Below are the code and all the weights of a small trained network. Each question names an input and a class and asks about switching units off, where a switched-off unit gives its printed mean instead of its output.

import numpy as np


def w(rows, s, z=0):
    codes = np.array(rows[::2]) - 128.0
    scale = np.full(codes.shape[1], s)
    scale[-1] = z or s
    return codes * scale


def f(y):
    return np.maximum(y, 0)


def log_softmax(a):
    a = a - a.max(-1, keepdims=True)
    return a - np.log(np.exp(a).sum(-1, keepdims=True))


def net(x, mask):
    res = np.array(x, float).reshape(1, 3) / 4 @ E
    y = f(res @ A[0][:, :-1].T + A[0][:, -1])
    res = res + np.where(mask, y, B[0][:, -1]) @ B[0][:, :-1]
    return log_softmax(res[-1] @ U[:, :-1].T + U[:, -1])


A, B = {}, {}
E = w([
[10,87,134,94,127,217],'x0',
[128,191,5,67,108,126],'x1',
[163,89,89,112,235,197],'x2',
],0.014)
A[0] = w([
[129,78,104,135,250,151,170],'n0',
[6,72,53,105,142,178,7],'n1',
[216,133,146,184,107,69,73],'n2',
[32,118,86,132,153,161,71],'n3',
[179,70,200,227,157,154,105],'n4',
[190,192,137,114,156,173,90],'n5',
[78,85,184,146,131,91,102],'n6',
[17,51,191,207,48,168,138],'n7',
[125,128,192,196,193,121,166],'n8',
[202,160,167,152,87,147,96],'n9',
[192,180,66,49,222,51,118],'n10',
[177,193,152,172,136,86,152],'n11',
[94,154,120,157,49,68,164],'n12',
[103,182,122,80,23,1,49],'n13',
[228,74,62,129,157,92,123],'n14',
[194,54,142,72,225,194,98],'n15',
[160,160,64,177,169,160,113],'n16',
[189,62,207,228,184,140,40],'n17',
[239,212,198,141,147,64,86],'n18',
[45,117,111,86,139,187,132],'n19',
[184,48,109,130,212,224,20],'n20',
[179,165,78,120,211,148,109],'n21',
[44,124,238,157,94,145,106],'n22',
[55,131,179,140,55,104,183],'n23',
[109,236,30,86,41,196,32],'n24',
[206,153,145,165,144,48,166],'n25',
],0.0096,0.014)
B[0] = w([
[154,188,54,108,82,49,248],'n0',
[204,192,25,111,52,77,200],'n1',
[39,68,155,172,122,159,181],'n2',
[131,161,23,139,100,94,184],'n3',
[137,168,83,161,53,74,206],'n4',
[131,138,135,105,138,178,151],'n5',
[134,138,167,70,160,165,169],'n6',
[121,140,254,113,194,250,246],'n7',
[91,65,76,173,102,161,207],'n8',
[83,135,124,152,127,125,155],'n9',
[207,186,172,70,201,161,213],'n10',
[118,121,83,135,98,92,196],'n11',
[96,124,107,176,95,114,208],'n12',
[199,169,35,103,52,98,202],'n13',
[187,121,190,86,176,151,198],'n14',
[85,110,54,177,66,75,227],'n15',
[167,129,164,59,152,131,172],'n16',
[186,208,6,98,66,11,193],'n17',
[81,59,157,177,113,124,205],'n18',
[108,112,141,199,81,110,226],'n19',
[38,12,188,225,96,157,199],'n20',
[180,162,184,63,199,191,194],'n21',
[95,91,172,85,180,155,208],'n22',
[134,120,176,132,172,197,227],'n23',
[29,5,88,224,35,112,198],'n24',
[121,144,73,149,52,81,223],'n25',
],0.0097,0.015)
U = w([
[60,2,156,254,81,147,255],'0',
[193,187,81,160,61,92,3],'1',
[183,124,217,68,225,195,134],'2',
],0.013,0.002)

Each question gives the input, the list of numbers given to net, and the class t.
The units are the neurons (one row each of A and B). Each row of codes is followed by its name. A weight is (code - 128) times the scale printed after its matrix; where a second scale follows, it is the last column's (A, B and U).
mask holds one flag per neuron, in row order. A switched-off neuron (its flag False) gives its mean, the last column of its row in B, instead of its output. The means were averaged over made-up inputs and are rounded, as every weight is.
A unit's drop is (log p(t) with every unit on - log p(t) with that unit switched off) / (log p(t) with every unit on - log p(t) with every unit switched off).
unit that matters most: the unit with the biggest drop
k most important neurons: the k neurons with the biggest drops, biggest first
drop when u is switched off: that unit's drop, to one decimal
input [1,7,-2], class 0: unit that matters most => n24
input [-2,-6,1], class 1: 4 most important neurons => n17; n20; n24; n4
input [-2,-8,3], class 1: 2 most important neurons => n17; n4
input [1,-8,-2], class 2: 2 most important neurons => n7; n24
input [-1,-6,6], class 1: 2 most important neurons => n17; n0
input [1,3,-1], class 0: 2 most important neurons => n0; n17
input [8,4,6], class 1: 3 most important neurons => n1; n0; n3
input [-8,-1,-5], class 0: 2 most important neurons => n18; n2
input [6,1,1], class 1: 4 most important neurons => n1; n20; n24; n18
input [4,1,3], class 1: 2 most important neurons => n24; n1
input [0,6,5], class 2: 2 most important neurons => n21; n10
input [7,1,5], class 1: 2 most important neurons => n1; n0
input [-8,-1,-8], class 0: drop when n2 is switched off => 1.1
input [-3,0,-6], class 0: drop when n12 is switched off => 0.2
input [-6,6,3], class 2: drop when n17 is switched off => 0.0
input [-3,8,1], class 2: unit that matters most => n10
input [5,6,-5], class 0: drop when n24 is switched off => 4.5
